Below are the code and all the weights of a small trained network. Each question names an input and a class and asks about switching units off, where a switched-off unit gives its printed mean instead of its output.

import numpy as np


def w(rows, s, z=0):
    codes = np.array(rows[::2]) - 128.0
    scale = np.full(codes.shape[1], s)
    scale[-1] = z or s
    return codes * scale


def norm(h):
    return h / np.sqrt((h * h).mean(-1, keepdims=True) + 1e-5)


def f(y):
    return np.maximum(y, 0)


def log_softmax(a):
    a = a - a.max(-1, keepdims=True)
    return a - np.log(np.exp(a).sum(-1, keepdims=True))


def net(x, mask):
    res = np.array(x, float).reshape(1, 2) / 4 @ E
    u = 0
    for l in range(3):
        y = f(norm(res) @ A[l][:, :-1].T + A[l][:, -1])
        res = res + np.where(mask[u : u + 6], y, B[l][:, -1]) @ B[l][:, :-1]
        u += 6
    return log_softmax(norm(res)[-1] @ U[:, :-1].T + U[:, -1])


A, B = {}, {}
E = w([
[127,97,87,125,42,135,16],'x0',
[50,153,57,254,97,89,22],'x1',
],0.0095)
A[0] = w([
[130,74,132,89,189,102,178,125],'L0N1',
[204,109,168,99,124,253,107,41],'L0N2',
[196,108,173,96,86,121,185,166],'L0N3',
[225,59,12,85,89,169,65,135],'L0N4',
[227,73,111,58,52,159,135,3],'L0N5',
[222,136,247,104,150,188,209,133],'L0N6',
],0.0065,0.0043)
B[0] = w([
[123,124,93,117,187,118,58,184],'L0N1',
[132,109,138,218,84,74,80,174],'L0N2',
[84,76,81,118,82,148,116,210],'L0N3',
[152,100,91,166,83,125,184,210],'L0N4',
[140,86,140,181,4,151,195,182],'L0N5',
[100,133,86,98,120,158,95,254],'L0N6',
],0.011,0.0073)
A[1] = w([
[130,255,155,210,231,60,164,63],'L1N1',
[203,90,117,68,148,171,167,165],'L1N2',
[79,77,107,131,98,154,61,160],'L1N3',
[161,146,70,184,179,98,126,181],'L1N4',
[117,227,190,161,183,80,92,66],'L1N5',
[102,133,155,24,137,108,141,2],'L1N6',
],0.0086,0.0033)
B[1] = w([
[97,52,254,179,122,62,127,222],'L1N1',
[131,164,100,230,133,111,94,190],'L1N2',
[185,195,152,120,185,107,218,254],'L1N3',
[191,136,183,20,151,53,129,213],'L1N4',
[83,77,218,187,166,128,162,178],'L1N5',
[73,144,146,121,150,167,150,154],'L1N6',
],0.011,0.0074)
A[2] = w([
[202,239,57,151,62,112,119,184],'L2N1',
[140,174,151,163,130,153,220,211],'L2N2',
[39,195,53,59,254,212,170,237],'L2N3',
[158,43,165,86,78,159,106,3],'L2N4',
[72,155,181,222,102,136,192,237],'L2N5',
[149,169,126,145,47,162,163,53],'L2N6',
],0.0082,0.0015)
B[2] = w([
[195,202,88,145,202,124,96,241],'L2N1',
[43,77,118,147,122,185,91,191],'L2N2',
[1,91,7,122,227,201,85,255],'L2N3',
[172,78,109,176,40,130,184,156],'L2N4',
[104,78,148,60,106,217,176,206],'L2N5',
[74,75,219,66,102,114,140,187],'L2N6',
],0.0095,0.0079)
U = w([
[41,101,73,112,192,202,122,187],'0',
[192,58,103,135,19,189,181,206],'1',
[95,89,253,145,167,102,148,231],'2',
[242,228,106,159,145,87,97,196],'3',
[138,165,154,97,102,150,117,3],'4',
[141,138,157,126,101,145,79,10],'5',
],0.016,0.0056)

Each question gives the input, the list of numbers given to net, and the class t.
The units are the neurons (one row each of A and B). Each row of codes is followed by its name. A weight is (code - 128) times the scale printed after its matrix; where a second scale follows, it is the last column's (A, B and U).
mask holds one flag per neuron, layer by layer. A switched-off neuron (its flag False) gives its mean, the last column of its row in B, instead of its output. The means were averaged over made-up inputs and are rounded, as every weight is.
A unit's drop is (log p(t) with every unit on - log p(t) with that unit switched off) / (log p(t) with every unit on - log p(t) with every unit switched off).
most important unit: the unit with the biggest drop
top k neurons: the k neurons with the biggest drops, biggest first
top k neurons in layer l: the k neurons of layer l with the biggest drops, biggest first
drop of u: that unit's drop, to one decimal
input [-1,2], class 2: top 2 neurons => L0N6, L0N3
input [0,5], class 2: top 4 neurons => L0N3, L0N5, L0N6, L0N4
input [1,-5], class 1: top 3 neurons => L0N5, L0N2, L2N3
input [0,1], class 2: top 4 neurons => L0N6, L0N3, L0N4, L0N5
input [1,8], class 3: most important unit => L1N1
input [7,1], class 3: top 2 neurons in layer 1 => L1N1, L1N5
input [4,0], class 1: top 2 neurons => L0N4, L2N3
input [6,0], class 1: top 2 neurons => L0N4, L0N1
input [3,1], class 3: top 2 neurons in layer 2 => L2N1, L2N3
input [1,2], class 3: top 2 neurons => L1N1, L0N5
input [5,0], class 1: drop of L0N4 => 0.5
input [1,-4], class 1: drop of L2N3 => 0.3
input [6,-2], class 1: drop of L2N1 => 0.0
input [3,-7], class 1: top neuron => L0N5
